Here is a tiny trained network, its code and every weight. The questions are about switching its units off for an input and a class, where a switched-off unit gives its printed mean instead of its output.

import numpy as np


def w(rows, s, z=0):
    codes = np.array(rows[::2]) - 128.0
    scale = np.full(codes.shape[1], s)
    scale[-1] = z or s
    return codes * scale


def f(y):
    return y / 2 * (1 + np.tanh(0.7978845608 * (y + 0.044715 * y**3)))


def log_softmax(a):
    a = a - a.max(-1, keepdims=True)
    return a - np.log(np.exp(a).sum(-1, keepdims=True))


def net(x, mask):
    res = np.array(x, float).reshape(1, 8) / 4 @ E
    y = f(res @ A[0][:, :-1].T + A[0][:, -1])
    res = res + np.where(mask, y, B[0][:, -1]) @ B[0][:, :-1]
    return log_softmax(res[-1] @ U[:, :-1].T + U[:, -1])


A, B = {}, {}
E = w([
[125,130,129,129],'x0',
[127,127,127,127],'x1',
[131,126,125,125],'x2',
[132,126,124,125],'x3',
[128,127,127,127],'x4',
[67,223,87,14],'x5',
[193,217,34,206],'x6',
[241,162,253,111],'x7',
],0.012)
A[0] = w([
[87,151,157,64,198],'n0',
[131,49,168,137,231],'n1',
[129,110,101,129,121],'n2',
[133,172,108,114,120],'n3',
[151,148,152,135,164],'n4',
[128,80,137,116,155],'n5',
[179,159,175,138,118],'n6',
[174,129,171,63,65],'n7',
[118,142,142,144,81],'n8',
[122,111,101,122,251],'n9',
[92,146,160,58,140],'n10',
[96,46,178,134,254],'n11',
[163,136,95,192,141],'n12',
[146,175,201,105,94],'n13',
[90,116,108,107,185],'n14',
[195,158,178,101,254],'n15',
[184,182,86,135,174],'n16',
[155,152,88,82,95],'n17',
[132,180,104,99,98],'n18',
[98,253,122,115,23],'n19',
[96,88,136,103,238],'n20',
[172,154,123,157,64],'n21',
[136,107,107,224,186],'n22',
],0.02,0.0048)
B[0] = w([
[153,49,6,137,209],'n0',
[140,181,138,96,237],'n1',
[106,132,115,154,148],'n2',
[141,160,127,86,168],'n3',
[175,131,164,144,169],'n4',
[113,154,156,83,176],'n5',
[140,144,140,156,208],'n6',
[177,133,73,168,198],'n7',
[142,107,131,131,126],'n8',
[91,141,116,99,168],'n9',
[145,88,21,164,206],'n10',
[131,207,181,52,252],'n11',
[91,126,86,216,220],'n12',
[173,144,84,157,207],'n13',
[79,120,124,118,180],'n14',
[211,151,148,189,237],'n15',
[124,162,166,158,221],'n16',
[132,146,141,81,169],'n17',
[127,147,153,56,179],'n18',
[131,183,162,59,213],'n19',
[95,109,112,64,201],'n20',
[133,128,147,174,184],'n21',
[101,159,98,164,242],'n22',
],0.013,0.02)
U = w([
[54,145,162,51,177],'0',
[147,85,12,196,254],'1',
[243,135,183,68,89],'2',
[155,71,150,232,14],'3',
[88,2,47,94,16],'4',
],0.0096,0.007)

Each question gives the input, the list of numbers given to net, and the class t.
The units are the neurons (one row each of A and B). Each row of codes is followed by its name. A weight is (code - 128) times the scale printed after its matrix; where a second scale follows, it is the last column's (A, B and U).
mask holds one flag per neuron, in row order. A switched-off neuron (its flag False) gives its mean, the last column of its row in B, instead of its output. The means were averaged over made-up inputs and are rounded, as every weight is.
A unit's drop is (log p(t) with every unit on - log p(t) with that unit switched off) / (log p(t) with every unit on - log p(t) with every unit switched off).
most important unit: the unit with the biggest drop
top k neurons: the k neurons with the biggest drops, biggest first
drop of u: that unit's drop, to one decimal
input [4,4,0,-1,4,-3,-5,0], class 0: most important unit => n15
input [-1,-4,-7,-3,3,8,0,-1], class 4: top 3 neurons => [n0 n10 n11]
input [7,2,-6,-8,-6,-1,0,-1], class 0: top 2 neurons => [n0 n10]
input [-4,2,8,-8,5,-3,3,1], class 3: top 2 neurons => [n0 n10]
input [5,-7,-4,5,1,1,-7,-3], class 4: top 3 neurons => [n0 n10 n19]
input [5,4,-3,2,-5,7,7,1], class 2: top 2 neurons => [n22 n20]
input [-4,3,-3,-4,5,2,-7,-3], class 4: top 2 neurons => [n0 n10]
input [1,3,-4,7,4,4,-4,1], class 1: top 2 neurons => [n10 n7]
input [0,-1,-2,-8,-7,8,-2,-6], class 4: drop of n0 => 0.3
input [8,-3,3,-4,8,-6,1,8], class 3: drop of n19 => 0.3
input [-8,-1,8,2,-6,-5,1,7], class 3: drop of n19 => 0.2
